Below are the code and all the weights of a small trained network. Each question names an input and a target symbol and asks about switching units off, where a switched-off unit gives its printed mean instead of its output.

import numpy as np


def w(rows, s, z=0):
    codes = np.array(rows[::2]) - 128.0
    scale = np.full(codes.shape[1], s)
    scale[-1] = z or s
    return codes * scale


def norm(h):
    return h / np.sqrt((h * h).mean(-1, keepdims=True) + 1e-5)


def f(y):
    return y / 2 * (1 + np.tanh(0.7978845608 * (y + 0.044715 * y**3)))


def softmax(a):
    e = np.exp(a - a.max(-1, keepdims=True))
    return e / e.sum(-1, keepdims=True)


def log_softmax(a):
    a = a - a.max(-1, keepdims=True)
    return a - np.log(np.exp(a).sum(-1, keepdims=True))


def net(x, mask):
    ids = ['Ψγδζηθλμσ'.index(c) for c in x.split()]
    T = len(ids)
    res = E[ids] + P[:T]
    r = norm(res)
    for j in range(2):
        rows = slice(3 * j, 3 * j + 3)
        q, k, v = (r @ M[0][rows].T for M in (Q, K, V))
        z = softmax(np.where(np.tri(T) > 0, q @ k.T / 3**0.5, -1e9)) @ v
        o = O[0][rows]
        res = res + np.where(mask[j], z, o[:, -1]) @ o[:, :-1]
    y = f(norm(res) @ A[0][:, :-1].T + A[0][:, -1])
    res = res + np.where(mask[2:14], y, B[0][:, -1]) @ B[0][:, :-1]
    return log_softmax(norm(res)[-1] @ U[:, :-1].T + U[:, -1])


Q, K, V, O, A, B = {}, {}, {}, {}, {}, {}
E = w([
[195,109,189,220],'Ψ',
[224,94,193,239],'γ',
[209,93,174,229],'δ',
[87,99,101,121],'ζ',
[84,88,86,93],'η',
[237,27,162,255],'θ',
[232,145,160,21],'λ',
[23,127,146,78],'μ',
[155,225,75,61],'σ',
],0.013)
P = w([
[105,161,97,236],'0',
[121,157,118,200],'1',
[139,139,130,188],'2',
[144,84,144,182],'3',
[144,62,155,160],'4',
[155,36,164,137],'5',
[162,18,180,119],'6',
[166,1,195,105],'7',
],0.007)
Q[0] = w([
[60,140,109,57],'h1',
[152,178,168,176],'h1',
[138,145,138,211],'h1',
[198,182,105,129],'h2',
[114,5,217,168],'h2',
[116,118,149,165],'h2',
],0.014)
K[0] = w([
[1,125,174,180],'h1',
[250,175,111,154],'h1',
[221,114,64,148],'h1',
[40,78,90,233],'h2',
[173,49,182,33],'h2',
[116,160,95,48],'h2',
],0.01)
V[0] = w([
[146,117,77,245],'h1',
[164,41,120,44],'h1',
[72,164,36,50],'h1',
[182,166,70,80],'h2',
[52,125,51,28],'h2',
[27,146,253,115],'h2',
],0.008)
O[0] = w([
[186,81,185,108,160],'h1',
[204,85,125,146,112],'h1',
[199,125,186,160,55],'h1',
[111,142,20,115,98],'h2',
[147,96,68,128,2],'h2',
[27,144,55,255,113],'h2',
],0.0076,0.0053)
A[0] = w([
[121,111,132,170,93],'n1',
[122,212,158,155,169],'n2',
[245,183,142,70,177],'n3',
[92,107,88,35,180],'n4',
[151,189,105,88,254],'n5',
[28,113,111,91,111],'n6',
[50,134,129,123,119],'n7',
[97,97,107,146,101],'n8',
[109,177,108,175,197],'n9',
[187,166,140,33,111],'n10',
[161,62,168,197,178],'n11',
[104,109,78,139,156],'n12',
],0.013,0.0063)
B[0] = w([
[119,123,181,178,139],'n1',
[198,90,19,158,160],'n2',
[114,50,71,154,203],'n3',
[164,165,81,156,152],'n4',
[251,69,51,172,157],'n5',
[140,74,86,90,147],'n6',
[69,143,134,205,141],'n7',
[126,89,248,161,129],'n8',
[182,1,110,65,147],'n9',
[115,90,80,196,163],'n10',
[79,171,50,66,251],'n11',
[164,33,223,242,131],'n12',
],0.0066,0.012)
U = w([
[95,101,69,11,92],'Ψ',
[189,121,136,92,4],'γ',
[160,174,229,139,63],'δ',
[3,41,147,230,91],'ζ',
[147,52,244,6,11],'η',
[156,184,243,46,209],'θ',
[236,105,92,200,223],'λ',
[88,200,255,199,142],'μ',
[44,179,164,38,70],'σ',
],0.011,0.0026)

Each question gives the input, a string of symbols that net reads in full, and the target symbol t.
The units are the heads (3 rows each of Q, K, V and O) and the neurons (one row each of A and B). Each row of codes is followed by its name. A weight is (code - 128) times the scale printed after its matrix; where a second scale follows, it is the last column's (O, A, B and U).
mask holds one flag per unit, heads first, then neurons. A switched-off unit (its flag False) gives its mean, the last column of its rows in O or B, instead of its output. The means were averaged over made-up inputs and are rounded, as every weight is.
A unit's drop is (log p(t) with every unit on - log p(t) with that unit switched off) / (log p(t) with every unit on - log p(t) with every unit switched off).
The circuit of an input: a set's keep is (log p(t) with only the set's units on - log p(t) with every unit switched off) / (log p(t) with every unit on - log p(t) with every unit switched off). Starting from the 12 units with the biggest drops (on a tie, the unit counted first), units are removed one at a time, each time the one whose removal leaves the highest keep (on an exact tie, the one counted first), for as long as the keep stays at least 0.8.
units of the circuit, in order: the units of the circuit, biggest drop first
unit that matters most: the unit with the biggest drop
top k neurons: the k neurons with the biggest drops, biggest first
which heads matter: for each layer, one digit per head in row order, 1 if its drop is at least 0.15 and else 0, layers parted by /
drop of u: that unit's drop, to one decimal
input δ μ γ, target ζ: units of the circuit, in order => h2, h1
input Ψ Ψ λ μ, target λ: units of the circuit, in order => h2, n4, n11
input η μ η Ψ γ, target Ψ: which heads matter => 10
input θ θ Ψ μ δ Ψ, target ζ: units of the circuit, in order => h2
input δ Ψ δ, target θ: which heads matter => 11
input Ψ Ψ ζ η δ, target Ψ: units of the circuit, in order => n11, h1
input ζ ζ Ψ Ψ, target σ: which heads matter => 10
input θ Ψ θ μ θ, target ζ: units of the circuit, in order => h2, n11, n5, n2
input δ ζ Ψ, target σ: units of the circuit, in order => h1, n11, n5, n3
input θ μ σ δ λ, target λ: units of the circuit, in order => n10, n11
input δ Ψ Ψ, target θ: which heads matter => 11
input σ σ Ψ μ Ψ μ δ, target ζ: units of the circuit, in order => h2, n5
input θ σ ζ, target λ: units of the circuit, in order => h2, n11, n4
input η θ θ ζ, target η: units of the circuit, in order => h2, h1
input Ψ μ Ψ Ψ Ψ θ δ, target η: which heads matter => 01
input γ η δ η λ δ, target Ψ: which heads matter => 00
input Ψ Ψ Ψ θ μ ζ, target ζ: which heads matter => 01
input Ψ σ δ Ψ Ψ, target θ: which heads matter => 01
input θ δ Ψ μ η, target ζ: unit that matters most => n12
input Ψ Ψ ζ ζ Ψ μ θ Ψ, target ζ: top neuron => n11
input Ψ θ Ψ δ, target η: which heads matter => 11
input Ψ γ Ψ δ δ, target θ: which heads matter => 01
input μ Ψ μ μ ζ μ μ, target ζ: which heads matter => 01
input μ Ψ δ, target ζ: which heads matter => 11
input δ μ γ λ σ μ η, target λ: top 2 neurons => n4, n11
input δ σ Ψ θ θ Ψ, target η: which heads matter => 01
input Ψ γ η Ψ δ ζ ζ θ, target η: which heads matter => 10
input Ψ μ Ψ η, target ζ: unit that matters most => n7
input Ψ λ Ψ γ η, target λ: which heads matter => 01
input μ μ θ δ δ θ η Ψ, target η: drop of n12 => -0.1
